Below is a small trained network, with its code and all its weights. Each question gives an input and a target symbol and asks what happens when units are switched off, that is, made to give their printed mean instead of their output.

import numpy as np


def w(rows, s, z=0):
    codes = np.array(rows[::2]) - 128.0
    scale = np.full(codes.shape[1], s)
    scale[-1] = z or s
    return codes * scale


def norm(h):
    return h / np.sqrt((h * h).mean(-1, keepdims=True) + 1e-5)


def softmax(a):
    e = np.exp(a - a.max(-1, keepdims=True))
    return e / e.sum(-1, keepdims=True)


def log_softmax(a):
    a = a - a.max(-1, keepdims=True)
    return a - np.log(np.exp(a).sum(-1, keepdims=True))


def net(x, mask):
    ids = ['γεηθμφψ'.index(c) for c in x.split()]
    T = len(ids)
    res = E[ids] + P[:T]
    u = 0
    for l in range(2):
        r = norm(res)
        for j in range(3):
            rows = slice(4 * j, 4 * j + 4)
            q, k, v = (r @ M[l][rows].T for M in (Q, K, V))
            z = softmax(np.where(np.tri(T) > 0, q @ k.T / 4**0.5, -1e9)) @ v
            o = O[l][rows]
            res = res + np.where(mask[u + j], z, o[:, -1]) @ o[:, :-1]
        u += 3
    return log_softmax(norm(res)[-1] @ U[:, :-1].T + U[:, -1])


Q, K, V, O = {}, {}, {}, {}
E = w([
[74,96,81,184,202,166,49,70],'γ',
[91,167,95,155,210,252,42,123],'ε',
[107,183,166,54,138,92,101,107],'η',
[110,129,167,117,77,25,96,82],'θ',
[98,22,130,135,136,58,114,104],'μ',
[134,36,106,113,205,143,134,60],'φ',
[21,95,168,168,94,133,19,117],'ψ',
],0.014)
P = w([
[130,81,24,92,112,181,148,166],'0',
[195,84,120,80,202,33,66,159],'1',
[78,168,115,163,194,61,154,144],'2',
[129,160,70,92,59,141,192,73],'3',
[217,127,213,95,172,53,122,182],'4',
[101,148,153,165,207,65,164,121],'5',
[143,148,100,90,51,174,202,60],'6',
[238,150,245,116,142,100,138,193],'7',
[125,121,160,192,216,101,160,104],'8',
[160,117,124,101,48,227,200,46],'9',
[245,144,255,142,95,167,135,186],'10',
[140,94,153,232,210,131,158,76],'11',
[141,146,102,74,46,180,190,36],'12',
],0.009)
Q[0] = w([
[172,167,176,176,174,93,171,203],'L0H0',
[158,115,105,107,149,156,138,129],'L0H0',
[161,111,89,104,86,145,130,162],'L0H0',
[177,150,124,121,40,149,137,107],'L0H0',
[51,105,125,231,127,84,43,171],'L0H1',
[115,61,159,161,203,121,71,50],'L0H1',
[113,197,248,128,52,50,116,47],'L0H1',
[124,201,111,33,165,204,26,148],'L0H1',
[133,146,140,61,184,145,109,103],'L0H2',
[100,132,117,133,113,177,128,150],'L0H2',
[14,162,181,147,187,103,156,52],'L0H2',
[149,85,100,33,79,133,105,149],'L0H2',
],0.012)
K[0] = w([
[166,157,173,163,146,103,126,71],'L0H0',
[137,132,85,117,143,142,155,137],'L0H0',
[117,172,116,96,154,84,122,143],'L0H0',
[121,164,112,87,124,90,85,137],'L0H0',
[92,80,125,247,90,129,55,141],'L0H1',
[106,75,114,156,174,130,94,49],'L0H1',
[100,154,158,94,80,50,80,86],'L0H1',
[106,218,119,83,160,187,74,123],'L0H1',
[163,150,136,114,120,143,146,141],'L0H2',
[111,167,96,142,118,147,81,123],'L0H2',
[137,101,181,149,75,172,131,85],'L0H2',
[89,155,83,56,136,124,130,163],'L0H2',
],0.015)
V[0] = w([
[108,118,139,253,116,102,170,135],'L0H0',
[170,73,95,191,186,140,114,52],'L0H0',
[169,90,187,199,101,152,87,40],'L0H0',
[171,140,49,193,110,163,97,148],'L0H0',
[70,171,94,102,95,122,162,177],'L0H1',
[189,106,147,180,98,99,136,114],'L0H1',
[167,194,199,239,46,204,39,177],'L0H1',
[75,102,13,174,151,195,127,82],'L0H1',
[97,170,31,78,135,125,78,150],'L0H2',
[189,107,86,118,127,200,181,186],'L0H2',
[73,59,151,142,136,186,87,134],'L0H2',
[173,50,79,99,81,64,180,113],'L0H2',
],0.0066)
O[0] = w([
[145,134,47,188,99,230,134,153,82],'L0H0',
[120,107,107,144,100,95,108,68,213],'L0H0',
[55,99,126,82,169,113,189,112,173],'L0H0',
[150,44,74,118,87,59,73,98,124],'L0H0',
[138,104,90,215,161,193,160,103,78],'L0H1',
[120,69,99,85,114,180,129,155,83],'L0H1',
[131,22,86,60,133,74,100,87,62],'L0H1',
[140,159,206,92,74,97,183,155,191],'L0H1',
[174,115,93,158,120,99,171,107,161],'L0H2',
[1,103,108,165,127,162,88,146,2],'L0H2',
[159,251,130,129,151,119,177,167,230],'L0H2',
[117,75,82,99,165,181,70,134,88],'L0H2',
],0.0055,0.0051)
Q[1] = w([
[120,108,100,153,203,115,170,159],'L1H0',
[122,132,83,128,128,123,192,55],'L1H0',
[41,124,140,173,222,96,134,188],'L1H0',
[211,97,160,128,134,112,90,164],'L1H0',
[115,111,121,103,41,180,150,88],'L1H1',
[103,135,167,132,85,106,150,163],'L1H1',
[112,184,69,88,125,99,167,41],'L1H1',
[88,120,86,142,164,108,94,122],'L1H1',
[171,107,80,57,124,135,141,92],'L1H2',
[117,107,117,158,254,105,137,130],'L1H2',
[64,131,135,192,156,129,105,62],'L1H2',
[92,182,187,152,155,120,169,137],'L1H2',
],0.012)
K[1] = w([
[106,86,197,206,129,123,147,82],'L1H0',
[75,98,88,134,146,147,157,136],'L1H0',
[188,85,209,130,156,145,181,83],'L1H0',
[168,197,157,168,194,100,123,114],'L1H0',
[98,99,15,155,151,123,189,160],'L1H1',
[135,88,102,113,120,94,95,197],'L1H1',
[100,146,69,116,86,173,105,124],'L1H1',
[133,189,171,154,116,115,75,110],'L1H1',
[211,173,12,130,193,130,135,172],'L1H2',
[180,181,229,101,151,207,103,99],'L1H2',
[113,110,136,152,131,172,87,74],'L1H2',
[108,89,173,140,65,206,88,74],'L1H2',
],0.011)
V[1] = w([
[136,163,157,106,158,107,158,68],'L1H0',
[162,142,151,88,139,153,115,171],'L1H0',
[137,54,164,138,69,118,183,143],'L1H0',
[23,120,153,123,70,73,122,214],'L1H0',
[151,104,126,215,113,82,65,182],'L1H1',
[129,196,128,149,124,58,56,94],'L1H1',
[91,119,123,235,148,92,159,134],'L1H1',
[200,80,148,162,196,96,133,90],'L1H1',
[197,174,75,132,165,159,171,152],'L1H2',
[207,170,82,61,254,87,156,88],'L1H2',
[141,95,64,78,110,96,188,144],'L1H2',
[98,173,148,118,112,104,92,75],'L1H2',
],0.0096)
O[1] = w([
[90,181,128,110,168,145,164,123,200],'L1H0',
[163,139,178,95,97,153,189,140,121],'L1H0',
[116,114,100,200,2,203,145,118,71],'L1H0',
[100,72,124,204,109,103,99,212,140],'L1H0',
[161,132,174,85,157,199,111,68,135],'L1H1',
[125,80,161,108,68,187,160,147,254],'L1H1',
[54,145,201,118,162,145,171,106,127],'L1H1',
[158,223,168,109,157,139,194,154,139],'L1H1',
[90,95,108,178,86,140,103,58,78],'L1H2',
[91,34,67,170,67,113,89,136,166],'L1H2',
[121,146,95,122,128,155,170,99,96],'L1H2',
[148,130,82,128,132,157,104,200,223],'L1H2',
],0.0085,0.0094)
U = w([
[198,138,70,96,69,173,137,71,178],'γ',
[153,133,181,219,171,126,69,35,174],'ε',
[93,176,60,160,161,50,117,123,117],'η',
[150,2,111,57,202,113,71,97,73],'θ',
[114,87,118,175,63,183,128,186,254],'μ',
[13,101,113,86,125,196,205,67,79],'φ',
[183,193,210,92,155,126,161,152,95],'ψ',
],0.0079,0.0018)

Each question gives the input, a string of symbols that net reads in full, and the target symbol t.
The units are the heads (4 rows each of Q, K, V and O). Each row of codes is followed by its name. A weight is (code - 128) times the scale printed after its matrix; where a second scale follows, it is the last column's (O and U).
mask holds one flag per head, layer by layer. A switched-off head (its flag False) gives its mean, the last column of its rows in O, instead of its output. The means were averaged over made-up inputs and are rounded, as every weight is.
A unit's drop is (log p(t) with every unit on - log p(t) with that unit switched off) / (log p(t) with every unit on - log p(t) with every unit switched off).
The circuit of an input: a set's keep is (log p(t) with only the set's units on - log p(t) with every unit switched off) / (log p(t) with every unit on - log p(t) with every unit switched off). Starting from all 6 units, units are removed one at a time, each time the one whose removal leaves the highest keep (on an exact tie, the one counted first), for as long as the keep stays at least 0.8.
circuit, biggest first: the units of the circuit, biggest drop first
unit that matters most: the unit with the biggest drop
which heads matter: for each layer, one digit per head in row order, 1 if its drop is at least 0.15 and else 0, layers parted by /
input φ ε η ε η η γ ψ θ θ η ψ, target ψ: unit that matters most -> L1H2
input μ γ γ γ μ ψ ψ η, target θ: circuit, biggest first -> (L0H1, L1H2)
input φ η μ, target φ: circuit, biggest first -> (L0H1, L1H2, L0H2)
input ε ψ θ θ μ γ ψ ψ ψ ψ, target θ: which heads matter -> 011 / 100
input ψ ψ ψ η ε η ε, target μ: which heads matter -> 000 / 100
input μ ψ θ φ η γ μ ε μ ψ ψ θ γ, target ε: which heads matter -> 111 / 111
input η ε φ η ψ μ η ε μ γ ψ ε ε, target ψ: which heads matter -> 100 / 000
input θ ψ ψ θ ε φ, target φ: circuit, biggest first -> (L0H2, L1H0, L1H2, L0H1)
input η ε ψ η ε ε ψ η ψ θ θ μ, target μ: circuit, biggest first -> (L1H0, L0H1)
input ψ ψ ψ θ ψ μ ε φ γ, target φ: circuit, biggest first -> (L1H0, L1H2, L0H1)
input θ μ η θ φ η φ ε ψ η η η ψ, target γ: circuit, biggest first -> (L0H2, L0H1, L1H1, L1H0)
input φ ε ψ η ψ γ γ θ ψ η, target η: circuit, biggest first -> (L1H1, L0H2)
input φ μ η ψ η η ψ γ μ, target ψ: which heads matter -> 010 / 001
input θ ψ ψ η θ η γ θ γ ε, target γ: which heads matter -> 011 / 010
input θ ψ γ ε ψ μ ψ γ ψ ψ ε ε, target ψ: unit that matters most -> L0H2
input ψ γ μ φ, target μ: which heads matter -> 011 / 100
input η ε η φ θ ε, target φ: circuit, biggest first -> (L1H0, L1H2)
input θ φ ε ψ ε μ η μ φ, target φ: circuit, biggest first -> (L0H2, L1H0, L0H1, L1H2)
input η φ μ, target φ: which heads matter -> 011 / 101
input φ ε φ ε ψ, target θ: unit that matters most -> L0H1
input γ ε γ η φ η, target φ: circuit, biggest first -> (L1H0, L1H2, L0H2)
input η θ θ ψ φ ε μ γ, target θ: circuit, biggest first -> (L1H2, L0H1)
input μ ψ ε ψ η γ ψ η η φ ε ψ ψ, target ε: which heads matter -> 011 / 111
input η ψ ψ η μ ψ μ ψ ψ μ, target ψ: which heads matter -> 100 / 000
input μ μ φ γ θ γ η ε η γ μ θ, target μ: which heads matter -> 111 / 111
input ψ ψ ψ ε ψ ψ ψ ψ ψ θ, target μ: which heads matter -> 010 / 100
input ε ε η, target η: circuit, biggest first -> (L1H2, L0H2)
input φ ψ ψ η φ ε φ η ψ ψ ψ η ε, target η: circuit, biggest first -> (L1H1)
input φ ε θ ψ θ ψ ψ η ε ψ ψ η θ, target η: which heads matter -> 011 / 010
